Here is a tiny trained network, its code and every weight. The questions are about switching its units off for an input and a class, where a switched-off unit gives its printed mean instead of its output.

import numpy as np


def w(rows, s, z=0):
    codes = np.array(rows[::2]) - 128.0
    scale = np.full(codes.shape[1], s)
    scale[-1] = z or s
    return codes * scale


def f(y):
    return y / 2 * (1 + np.tanh(0.7978845608 * (y + 0.044715 * y**3)))


def log_softmax(a):
    a = a - a.max(-1, keepdims=True)
    return a - np.log(np.exp(a).sum(-1, keepdims=True))


def net(x, mask):
    res = np.array(x, float).reshape(1, 8) / 4 @ E
    y = f(res @ A[0][:, :-1].T + A[0][:, -1])
    res = res + np.where(mask, y, B[0][:, -1]) @ B[0][:, :-1]
    return log_softmax(res[-1] @ U[:, :-1].T + U[:, -1])


A, B = {}, {}
E = w([
[83,105,188,49,78,205,75],'x0',
[134,119,138,141,113,128,137],'x1',
[123,136,119,114,133,120,127],'x2',
[123,135,119,115,131,119,127],'x3',
[19,123,168,140,200,131,225],'x4',
[171,129,65,69,111,192,204],'x5',
[124,131,123,121,129,122,127],'x6',
[81,254,128,170,59,163,127],'x7',
],0.01)
A[0] = w([
[126,185,104,146,104,192,154,127],'n0',
[97,122,166,135,115,14,25,45],'n1',
[186,75,196,105,190,111,106,148],'n2',
[207,123,72,111,106,114,85,166],'n3',
[91,86,208,29,102,150,95,113],'n4',
[120,13,129,100,108,90,118,98],'n5',
[30,123,191,145,166,43,100,89],'n6',
[82,118,224,114,132,125,44,144],'n7',
[131,90,254,161,129,5,82,154],'n8',
[213,145,64,119,72,156,51,51],'n9',
[155,134,195,4,74,178,192,100],'n10',
[108,149,202,129,161,145,195,130],'n11',
[130,123,208,72,113,154,110,110],'n12',
[125,136,48,134,166,85,125,213],'n13',
[65,78,163,39,108,201,86,89],'n14',
[134,10,134,59,149,117,120,111],'n15',
[103,114,188,42,88,162,123,110],'n16',
[190,115,78,71,86,190,242,86],'n17',
[193,115,116,123,57,132,84,75],'n18',
[130,230,122,106,129,127,97,252],'n19',
[189,72,137,45,168,128,166,84],'n20',
[166,44,133,140,186,144,125,126],'n21',
[191,103,41,78,105,239,218,133],'n22',
[85,111,196,99,145,103,179,92],'n23',
[144,122,73,236,171,84,203,127],'n24',
[185,166,25,173,191,120,193,152],'n25',
[82,125,94,70,160,162,212,94],'n26',
[91,94,184,159,82,32,72,91],'n27',
[150,37,131,126,169,78,126,93],'n28',
[82,77,173,120,153,139,205,92],'n29',
[200,157,100,185,178,95,157,118],'n30',
[224,124,154,108,82,120,66,121],'n31',
[178,55,104,108,156,92,173,119],'n32',
[103,98,180,54,99,216,115,137],'n33',
[58,118,145,142,175,165,226,67],'n34',
[120,248,162,173,48,179,164,155],'n35',
[50,131,173,128,156,184,214,102],'n36',
],0.0084,0.0035)
B[0] = w([
[97,172,66,127,55,157,91,181],'n0',
[93,66,49,162,214,184,118,221],'n1',
[74,158,83,95,64,117,114,212],'n2',
[159,73,184,75,153,154,136,236],'n3',
[209,172,222,212,172,110,178,216],'n4',
[78,151,112,99,70,84,126,200],'n5',
[130,112,107,95,178,221,80,217],'n6',
[127,113,132,196,126,179,178,221],'n7',
[87,147,70,195,143,207,110,254],'n8',
[141,61,164,3,140,89,75,247],'n9',
[163,101,96,215,185,152,193,202],'n10',
[139,99,160,56,109,88,45,185],'n11',
[158,111,158,172,152,77,176,177],'n12',
[169,98,162,179,127,121,194,193],'n13',
[198,161,185,206,140,68,189,220],'n14',
[47,245,85,105,48,64,81,229],'n15',
[195,162,184,202,163,57,194,197],'n16',
[77,92,58,195,206,232,76,221],'n17',
[169,98,164,19,157,109,53,212],'n18',
[104,158,122,105,105,121,129,210],'n19',
[44,178,67,129,62,94,64,205],'n20',
[80,214,129,78,93,86,143,202],'n21',
[54,101,15,186,190,227,114,245],'n22',
[158,91,184,80,181,131,85,177],'n23',
[187,144,177,143,190,75,214,234],'n24',
[186,137,122,199,144,128,244,235],'n25',
[130,69,117,82,169,173,69,193],'n26',
[111,75,69,168,192,202,121,209],'n27',
[106,224,134,131,79,78,95,213],'n28',
[110,84,179,79,162,76,63,192],'n29',
[186,138,198,136,127,48,206,206],'n30',
[158,95,186,51,155,162,97,242],'n31',
[90,178,100,159,125,87,127,211],'n32',
[161,166,155,193,135,76,252,218],'n33',
[153,86,196,15,142,95,58,215],'n34',
[64,214,71,99,20,35,87,255],'n35',
[123,68,143,22,110,106,104,219],'n36',
],0.0069,0.0087)
U = w([
[214,155,200,182,128,48,212,155],'0',
[29,254,124,85,13,52,99,59],'1',
[173,26,200,5,124,91,67,4],'2',
[83,88,101,176,165,178,107,155],'3',
],0.0093,0.0029)

Each question gives the input, the list of numbers given to net, and the class t.
The units are the neurons (one row each of A and B). Each row of codes is followed by its name. A weight is (code - 128) times the scale printed after its matrix; where a second scale follows, it is the last column's (A, B and U).
mask holds one flag per neuron, in row order. A switched-off neuron (its flag False) gives its mean, the last column of its row in B, instead of its output. The means were averaged over made-up inputs and are rounded, as every weight is.
A unit's drop is (log p(t) with every unit on - log p(t) with that unit switched off) / (log p(t) with every unit on - log p(t) with every unit switched off).
The circuit of an input: a set's keep is (log p(t) with only the set's units on - log p(t) with every unit switched off) / (log p(t) with every unit on - log p(t) with every unit switched off). Starting from the 12 units with the biggest drops (on a tie, the unit counted first), units are removed one at a time, each time the one whose removal leaves the highest keep (on an exact tie, the one counted first), for as long as the keep stays at least 0.8.
circuit, biggest first: the units of the circuit, biggest drop first
unit that matters most: the unit with the biggest drop
top k neurons: the k neurons with the biggest drops, biggest first
drop when u is switched off: that unit's drop, to one decimal
input [3,1,8,-8,-5,6,-7,-6], class 1: circuit, biggest first	(n15)
input [2,-7,2,8,-4,5,7,2], class 3: top 2 neurons	(n22 n17)
input [5,4,-3,-5,-2,8,7,-7], class 3: top 4 neurons	(n22 n17 n10 n35)
input [4,-5,8,-4,-7,8,-5,0], class 3: top 3 neurons	(n22 n17 n10)
input [-3,0,8,4,5,2,-2,-4], class 2: top 3 neurons	(n35 n34 n26)
input [3,2,-1,-8,-4,-8,2,7], class 3: top 2 neurons	(n1 n27)
input [8,-1,0,-7,-8,-5,-7,3], class 0: top 4 neurons	(n33 n4 n14 n16)
input [-2,3,-7,1,7,6,5,2], class 2: top 2 neurons	(n34 n36)
input [7,8,-5,-4,8,-4,7,7], class 2: top 3 neurons	(n36 n34 n11)
input [-6,-6,-1,0,3,-7,-2,0], class 3: top 2 neurons	(n6 n8)
input [8,-6,-8,-2,-8,-6,3,-8], class 0: top 2 neurons	(n4 n14)
input [-1,8,-2,1,8,-8,-2,-4], class 2: drop when n17 is switched off	0.1
input [-1,2,-8,8,6,5,4,-2], class 2: drop when n34 is switched off	0.4
input [2,-7,7,4,5,0,-6,4], class 2: unit that matters most	n15
input [-8,4,6,-2,1,-2,7,8], class 0: drop when n30 is switched off	0.3
